Below are the code and all the weights of a small trained network. Each question names an input and a class and asks about switching units off, where a switched-off unit gives its printed mean instead of its output.

import numpy as np


def w(rows, s, z=0):
    codes = np.array(rows[::2]) - 128.0
    scale = np.full(codes.shape[1], s)
    scale[-1] = z or s
    return codes * scale


def norm(h):
    return h / np.sqrt((h * h).mean(-1, keepdims=True) + 1e-5)


def f(y):
    return np.maximum(y, 0)


def log_softmax(a):
    a = a - a.max(-1, keepdims=True)
    return a - np.log(np.exp(a).sum(-1, keepdims=True))


def net(x, mask):
    res = np.array(x, float).reshape(1, 4) / 4 @ E
    u = 0
    for l in range(3):
        y = f(norm(res) @ A[l][:, :-1].T + A[l][:, -1])
        res = res + np.where(mask[u : u + 3], y, B[l][:, -1]) @ B[l][:, :-1]
        u += 3
    return log_softmax(norm(res)[-1] @ U[:, :-1].T + U[:, -1])


A, B = {}, {}
E = w([
[224,104,80,128,117,113,166,138,27,113],'x0',
[165,129,128,174,89,52,6,178,129,96],'x1',
[160,108,121,147,118,162,159,114,121,104],'x2',
[130,105,69,146,147,124,94,140,162,73],'x3',
],0.013)
A[0] = w([
[196,36,219,109,88,116,130,137,178,91,86],'L0N0',
[173,166,1,196,199,110,158,130,160,75,4],'L0N1',
[107,153,158,189,119,130,129,132,204,96,42],'L0N2',
],0.0066,0.0017)
B[0] = w([
[174,211,97,118,168,184,233,252,55,132,193],'L0N0',
[224,204,74,70,214,107,95,79,154,147,255],'L0N1',
[66,133,91,164,146,131,184,2,94,109,242],'L0N2',
],0.011,0.0032)
A[1] = w([
[174,84,123,215,56,110,107,244,212,124,60],'L1N0',
[129,82,190,126,2,114,80,130,73,144,158],'L1N1',
[157,95,85,226,63,143,109,229,191,131,7],'L1N2',
],0.0055,0.0014)
B[1] = w([
[12,59,50,102,93,182,164,181,72,149,240],'L1N0',
[105,134,125,158,177,122,163,152,180,35,252],'L1N1',
[4,82,117,69,2,90,180,131,151,165,211],'L1N2',
],0.0083,0.0021)
A[2] = w([
[86,158,113,134,86,103,76,163,94,87,136],'L2N0',
[98,124,67,153,118,254,139,152,102,92,118],'L2N1',
[152,138,242,172,127,129,164,179,109,183,4],'L2N2',
],0.0081,0.0023)
B[2] = w([
[146,92,120,122,129,146,128,141,146,175,254],'L2N0',
[189,51,192,131,248,154,134,136,136,134,235],'L2N1',
[193,130,141,62,80,120,111,74,118,95,209],'L2N2',
],0.016,0.0042)
U = w([
[132,95,161,102,212,100,71,132,154,201,100],'0',
[102,148,81,255,112,122,154,51,143,144,254],'1',
[63,23,84,155,118,207,133,178,128,162,121],'2',
[122,142,132,49,125,112,18,15,126,7,2],'3',
],0.0054,0.0025)

Each question gives the input, the list of numbers given to net, and the class t.
The units are the neurons (one row each of A and B). Each row of codes is followed by its name. A weight is (code - 128) times the scale printed after its matrix; where a second scale follows, it is the last column's (A, B and U).
mask holds one flag per neuron, layer by layer. A switched-off neuron (its flag False) gives its mean, the last column of its row in B, instead of its output. The means were averaged over made-up inputs and are rounded, as every weight is.
A unit's drop is (log p(t) with every unit on - log p(t) with that unit switched off) / (log p(t) with every unit on - log p(t) with every unit switched off).
The circuit of an input: a set's keep is (log p(t) with only the set's units on - log p(t) with every unit switched off) / (log p(t) with every unit on - log p(t) with every unit switched off). Starting from all 9 units, units are removed one at a time, each time the one whose removal leaves the highest keep (on an exact tie, the one counted first), for as long as the keep stays at least 0.8.
units of the circuit, in order: the units of the circuit, biggest drop first
top k neurons: the k neurons with the biggest drops, biggest first
top k neurons in layer l: the k neurons of layer l with the biggest drops, biggest first
drop when u is switched off: that unit's drop, to one decimal
input [-4,8,-3,8], class 2: units of the circuit, in order : [L1N0 L2N0]
input [1,-3,8,1], class 0: units of the circuit, in order : [L2N1]
input [-8,2,1,-3], class 1: units of the circuit, in order : [L0N2 L2N1]
input [3,8,5,0], class 2: top 2 neurons : [L1N0 L1N2]
input [-6,0,-5,5], class 1: units of the circuit, in order : [L0N2 L2N1 L2N2]
input [1,0,7,-8], class 3: units of the circuit, in order : [L2N2 L0N2]
input [3,-3,-2,-4], class 3: top 3 neurons : [L2N2 L0N2 L1N0]
input [-4,6,1,6], class 2: top 3 neurons : [L1N0 L2N0 L1N2]
input [4,7,1,1], class 2: top 2 neurons in layer 2 : [L2N0 L2N2]
input [0,7,6,-3], class 2: top 3 neurons : [L1N2 L1N0 L0N1]
input [-7,3,-1,-4], class 1: top 4 neurons : [L0N2 L2N1 L2N2 L0N1]
input [-3,3,0,3], class 1: top 4 neurons : [L0N2 L1N0 L2N1 L2N2]
input [-3,7,-4,-7], class 2: top 2 neurons in layer 2 : [L2N0 L2N1]
input [0,-3,1,-7], class 3: top neuron in layer 0 : [L0N2]
input [2,8,7,-6], class 2: top 2 neurons in layer 0 : [L0N1 L0N2]
input [3,1,2,-7], class 3: drop when L2N2 is switched off : 0.8
input [5,1,-5,-6], class 3: drop when L2N2 is switched off : 0.6
